Below is a small trained network, with its code and all its weights. Each question gives an input and a class and asks what happens when units are switched off, that is, made to give their printed mean instead of their output.

import numpy as np


def w(rows, s, z=0):
    codes = np.array(rows[::2]) - 128.0
    scale = np.full(codes.shape[1], s)
    scale[-1] = z or s
    return codes * scale


def norm(h):
    return h / np.sqrt((h * h).mean(-1, keepdims=True) + 1e-5)


def f(y):
    return y / 2 * (1 + np.tanh(0.7978845608 * (y + 0.044715 * y**3)))


def log_softmax(a):
    a = a - a.max(-1, keepdims=True)
    return a - np.log(np.exp(a).sum(-1, keepdims=True))


def net(x, mask):
    res = np.array(x, float).reshape(1, 5) / 4 @ E
    u = 0
    for l in range(2):
        y = f(norm(res) @ A[l][:, :-1].T + A[l][:, -1])
        res = res + np.where(mask[u : u + 5], y, B[l][:, -1]) @ B[l][:, :-1]
        u += 5
    return log_softmax(norm(res)[-1] @ U[:, :-1].T + U[:, -1])


A, B = {}, {}
E = w([
[102,195,131,194,145,133,126,6],'x0',
[159,149,157,89,131,75,239,113],'x1',
[61,48,138,255,132,182,148,173],'x2',
[125,42,129,142,125,46,118,50],'x3',
[83,38,152,131,119,229,171,130],'x4',
],0.0087)
A[0] = w([
[110,219,123,163,114,191,144,15,82],'L0N0',
[113,61,149,189,122,136,196,117,96],'L0N1',
[97,68,162,250,125,139,142,80,96],'L0N2',
[149,207,121,128,130,179,59,199,2],'L0N3',
[120,105,176,168,161,108,192,1,135],'L0N4',
],0.009,0.0048)
B[0] = w([
[128,183,28,224,153,102,39,52,234],'L0N0',
[30,254,109,165,149,174,128,31,203],'L0N1',
[167,233,128,197,183,79,88,153,236],'L0N2',
[50,47,115,99,84,83,95,79,181],'L0N3',
[110,30,51,27,21,27,151,121,254],'L0N4',
],0.0097,0.0061)
A[1] = w([
[95,101,150,136,102,81,165,7,252],'L1N0',
[122,112,116,155,151,99,129,110,72],'L1N1',
[131,49,135,206,156,55,105,86,154],'L1N2',
[136,162,129,134,137,81,34,66,96],'L1N3',
[93,147,119,139,114,149,78,202,69],'L1N4',
],0.011,0.0032)
B[1] = w([
[60,98,40,72,83,143,1,138,252],'L1N0',
[96,220,57,29,151,198,141,183,146],'L1N1',
[137,168,37,89,74,100,26,53,205],'L1N2',
[94,253,45,149,118,200,79,120,255],'L1N3',
[110,73,124,57,159,177,173,26,164],'L1N4',
],0.0095,0.0093)
U = w([
[125,10,141,58,87,134,124,146,120],'0',
[93,133,189,197,191,214,173,124,22],'1',
[243,177,201,115,126,54,183,188,1],'2',
[111,198,56,144,115,128,57,72,248],'3',
],0.014,0.0028)

Each question gives the input, the list of numbers given to net, and the class t.
The units are the neurons (one row each of A and B). Each row of codes is followed by its name. A weight is (code - 128) times the scale printed after its matrix; where a second scale follows, it is the last column's (A, B and U).
mask holds one flag per neuron, layer by layer. A switched-off neuron (its flag False) gives its mean, the last column of its row in B, instead of its output. The means were averaged over made-up inputs and are rounded, as every weight is.
A unit's drop is (log p(t) with every unit on - log p(t) with that unit switched off) / (log p(t) with every unit on - log p(t) with every unit switched off).
The circuit of an input: a set's keep is (log p(t) with only the set's units on - log p(t) with every unit switched off) / (log p(t) with every unit on - log p(t) with every unit switched off). Starting from all 10 units, units are removed one at a time, each time the one whose removal leaves the highest keep (on an exact tie, the one counted first), for as long as the keep stays at least 0.8.
units of the circuit, in order: the units of the circuit, biggest drop first
unit that matters most: the unit with the biggest drop
top k neurons: the k neurons with the biggest drops, biggest first
k most important neurons of layer l: the k neurons of layer l with the biggest drops, biggest first
drop when u is switched off: that unit's drop, to one decimal
input [-5,-7,8,-3,1], class 1: units of the circuit, in order => L0N4, L1N0, L0N0, L1N3
input [-3,-1,-2,0,7], class 0: unit that matters most => L1N3
input [-2,-6,4,-1,2], class 1: top 2 neurons => L0N0, L0N4
input [-3,-4,-5,4,8], class 0: units of the circuit, in order => L0N0, L1N3
input [-3,7,4,0,5], class 1: units of the circuit, in order => L1N2, L0N0, L0N1
input [-7,4,3,-3,4], class 1: top 2 neurons => L0N4, L1N0
input [-5,4,-1,-1,4], class 2: top 2 neurons => L1N0, L0N4
input [-1,-2,4,0,6], class 1: 3 most important neurons of layer 0 => L0N0, L0N4, L0N3
input [-8,1,-7,-6,-5], class 2: units of the circuit, in order => L1N0, L0N0, L1N3
input [-7,4,-5,4,3], class 0: top 2 neurons => L0N2, L1N3
input [0,4,-3,-7,5], class 1: top 3 neurons => L0N4, L1N0, L1N2
input [-4,2,-8,-5,-5], class 2: top 2 neurons => L0N0, L1N0
input [0,3,-2,-7,7], class 1: top 2 neurons => L0N4, L1N0
input [-2,8,-5,1,-4], class 2: unit that matters most => L0N0
input [-8,6,-3,7,3], class 0: top 2 neurons => L0N0, L1N3
input [-8,7,-1,5,-5], class 2: top 2 neurons => L0N4, L1N0
input [-8,-5,0,0,-5], class 0: 3 most important neurons of layer 0 => L0N0, L0N2, L0N1
input [3,2,5,-8,2], class 1: drop when L1N2 is switched off => 0.3
input [-8,8,3,-6,-4], class 2: drop when L1N0 is switched off => 0.2
input [-6,7,7,-3,-8], class 2: drop when L1N0 is switched off => 0.1
input [-8,2,-5,3,6], class 0: most important neuron of layer 0 => L0N2
